(in the rows, 128 means zero)
Each row is followed by its group and then its class within the group.
[134 126 115 146 134 174 145 133 173 149 128 180 144 105 143 135 121 151
 155 179 170 109 131 101 107 154 129 153 137 164 141 131 148 118 124 124
  91 116 137 108 143 125 172 139 143 108  82 134 138 142 143  98 133 107
 116 133 133 134 116 119 130 102 142 138  69 155 133  60 146 152 129 127
 119 103 132] : [88] > [53]
[114 125 135 148 128 211 137 149 245 148 138 174 182 122 152 130 130  99
 157 163 141 119 125  14  95 178 117 116 143 158 129 123 131 139 105 122
 116 140 116 124 129 126 122 141 105 121  65 126 169 213 142  79 139 121
 125 159  75 168 151 164 114 103 157 125 132 135 146 113 109 142 129 115
  77 134 136] : [82] > [55]
[149 113  95 129 138 157 146 140 166 146 133 169 142 115 137 136 124 145
 153 173 185 119 111  88  97 143 125 193 130 167 146 125 132  96 133 115
 105 123 121  84 164  90 161 163 142 137  63 108 151 144 144  86 139 116
 108 133 174 146 120  96 130 118 159 149  92 150 131  55 125 150 132 136
 140  96 140] : [88] > [53]
[133 134  71 106 134 170 140 150 147 137 126 174 137 137 137 132 134 150
 146 130 144 120 114  87 121 117 123 131 141 153 151 120 159 113 105 116
 106 135 136 106 102 120 144 147 131 129 101 121 155 167 105  83 145 142
 124 145 158 148 124 136 136 149 132 123 129 146 131 126 121 150 141 142
 109  98 130] : [88] > [45]
[151 127 105 138 134 135 149 142 165 145 126 160 108 130 135 142 139 158
 162 163 172 138 134 120 115 118 135 140 127 158 158 120 136 127 132 111
  92 130 125 108 111 109 170 141 125 114  81 141 138 127 143  73 136 123
 107 123 166 158 120 132 122  89 166 144 116 140 108  74 129 143  97 143
 126  83 135] : [88] > [53]
[110 107  77 175 142 123 122 151 204 146 125 170 169 122 153 128 127 160
 163 210 150 125 157  70 119 166 109 124 146 165 148 130 146 147 121 107
 118 140 143 103 140 125 143 123 109  86  38 117 138 192 147  79 151 128
 124 128  90 181 155 163 127  92 169 129 119 152 139 171 113 117 110 123
  83  86 137] : [85] > [39]
[109 122  65 125 132 143 127 150 176 148 145 170 157 125 149 125 127 161
 153 173 123 133 141  74 115 139  99 140 139 166 140 122 140 168 119 121
 121 149 123 113 117 115 161 126 111 117  58 131 151 208 127  79 141 132
 135 126 124 161 134 132 130 145 144 126  87 154 130 236 113 146 108 127
  85  83 119] : [85] > [41]
[ 74 136  38 140 128 138 156 137 100 136  97 166 151 124 143 121 138 174
 156 140 109 151 139 126 144 130  97 109 174 109 163 134 143 175 120 107
 151 172 146 182 132 166 132 118 127 128 137 117 158 154 116  54 138 146
 130 121 131 192 164 174 155 131 147 123 161 146 133 241  97 113 146 128
  74  66 114] : [79] > [52]
[135 110  17 173 130  30 122 170 171 141 140 200 133  93 146 110 119 173
 149 184 107 102 156 137 110 137  89 126 130 178 138 117 136 157 121 113
 113 138 134  77 184  90 183 141 110 105  58 110 133 225 152  80 154 138
 129 112 118 149 129  87 138 117 142 119  45 165 122 252 122 140 112 135
  79  52 145] : [85] > [41]
[128 112 114 135 140 168 130 154 174 146 116 180 149 107 141 140 116 158
 145 191 160 121 122 115 104 158 120 147 141 177 140 135 152 138 117 121
  99 119 129  99 144 131 182 129 153  95  60 124 142 145 143  62 139 123
 113 124 125 153 131 131 113  94 160 144  86 165 127  94 134 138 113 117
 107 111 134] : [88] > [53]
[149  96 123 153 143 146 127 144 196 146 131 160 148 115 136 142 116 149
 141 203 169 113 137 109 104 156 128 155 127 181 128 122 132 113 133 130
 110 121 121  76 149  88 167 135 143 115  30 113 136 158 157  90 151 107
 113 123 144 147 132  92 111 105 169 150  58 156 128  90 126 140 102 131
 132 122 148] : [88] > [53]
[172 109  75 127 136 152 120 157 193 134 121 167 142 125 141 136 129 152
 162 166 167 117 126  84 102 143 124 152 134 165 154 116 139 113 117 105
  92 125 136  85 118 110 164 134 118 104  71 134 149 181 141  89 142 122
 117 138 175 144 120 143 124 109 155 129 109 153 136  84 124 156 110 124
  96  85 138] : [88] > [53]
[127 115  79 114 138 140 120 151 172 137 129 150 154 118 138 129 128 165
 149 190 154 112 147  99 103 156 102 136 125 169 130 111 132 134 130 117
 113 129 129  80 147 124 169 113 117 100  34  92 145 192 137  78 148 117
 119 109 142 158 137 103 120 136 168 137 111 158 123 172 136 134 102 126
 108 110 143] : [85] > [39]
[111 111 129 169 149 168  98 164 235 134 134 141 162 112 165 130 130 101
 161 159 128 107 139  34 111 202 113 123 133 157 125 120 128 155 123 125
 128 131 121  95 114 135 124 146  78 104  80 127 158 248 142 115 145 130
 127 146  89 152 145 174 110 117 155 122 138 136 161 172 121 135  96 103
  77 114 123] : [82] > [60]
[128 138  63 150 125  93 106 146 143 128 127 153 139 139 147 138 133 169
 159 157 142 124 152  76 133 119 103 134 133 181 148 110 137 165 128 103
 104 143 143 125 105 111 138 115 116  91  63 149 138 136 115  73 142 133
 126 104 143 159 135 155 136 123 144 125 150 148 130 170 131 123 104 135
 102  71 118] : [85] > [39]

Each row is followed by its group and then its class within the group.
[125 140 129 134 200 169 128 123 156 151 129 127 124 138 121 131 146 218
 117 143 128 129 134 115 141 117 121 132 121 110 153 136 153 142 147 159
 125 136 112 117 132 136 115 126 132 123 143 138 152 134 121  85 110 114
 116 161 128 136 137  72 148 131 129 120 115 127 113 125  51 107 137 132
 123 121 150] : Z446 > Z406
[134 148 139 131 242 113 127 142 132 169 142 138 150 152 127 127 165 157
 133  96 106 129 127 141 136 100 131 130 119 125 149 139 153 132 139 132
 135 137 149 113 130  91 174 134 127 129 169 129 157 196 137  92 130 131
 130 149 128 145 108 111 121 140 119 124 103  94 113 141  53 110 149 123
 139 119 117] : Z333 > Z63
[126 140 116 130 177 182 126 121 137 143 138 117 126 127 140 132 136 211
 107 155 119 127 117 135 144 126 120 128 126 116 151 144 141 126 147 126
 125 147 110 145 117 142  95 129 139 121 124 149 146  93 109  96 129 117
 125 155 124 120 126  72 129 122 127 132 125 133 106 129  81 122 127 132
 132 124 156] : Z893 > Z815
[116 149 115 130 242 154 141 141 153 143 142 128 127 159 127 123 148 203
 121 164 113 112 132 128 143 126 139 129 121 100 168 136 162 134 135 128
 117 139 109 137 133 128  92 125 123 123 161 130 129  88 121  74 116 107
  91 175 134 138 126  72 141 122 151 101 104 148 125 114 133  97 131 132
 144 135 151] : Z446 > Z406
[112 149  85 137 242 178 130 158 150 139 140 141 155 153 144 126 151 241
 116 143 111 131 115 137 139 135 149 130 135 111 151 144 148 130 148 122
 119 141 128 161 124 139  99 136 125 132 168 161 156  67 124  65 137 122
 135 168 122 123  91  77 131 115 150 187 132 135 105 121 197 115 122 136
 131 125 161] : Z893 > Z815
[116 140  96 134 236 186 128 144 146 140 143 140 160 148 139 134 156 242
 104 146 133 124 118 118 144 129 114 137 123 105 153 147 143 127 155 124
 115 146 122 176 127 139 112 139 129 129 157 185 167  79 121  77 133 121
 157 195 114 126  95  54 142 132 109 192 134 147  94 126 164 105 128 130
 131 113 147] : Z893 > Z815
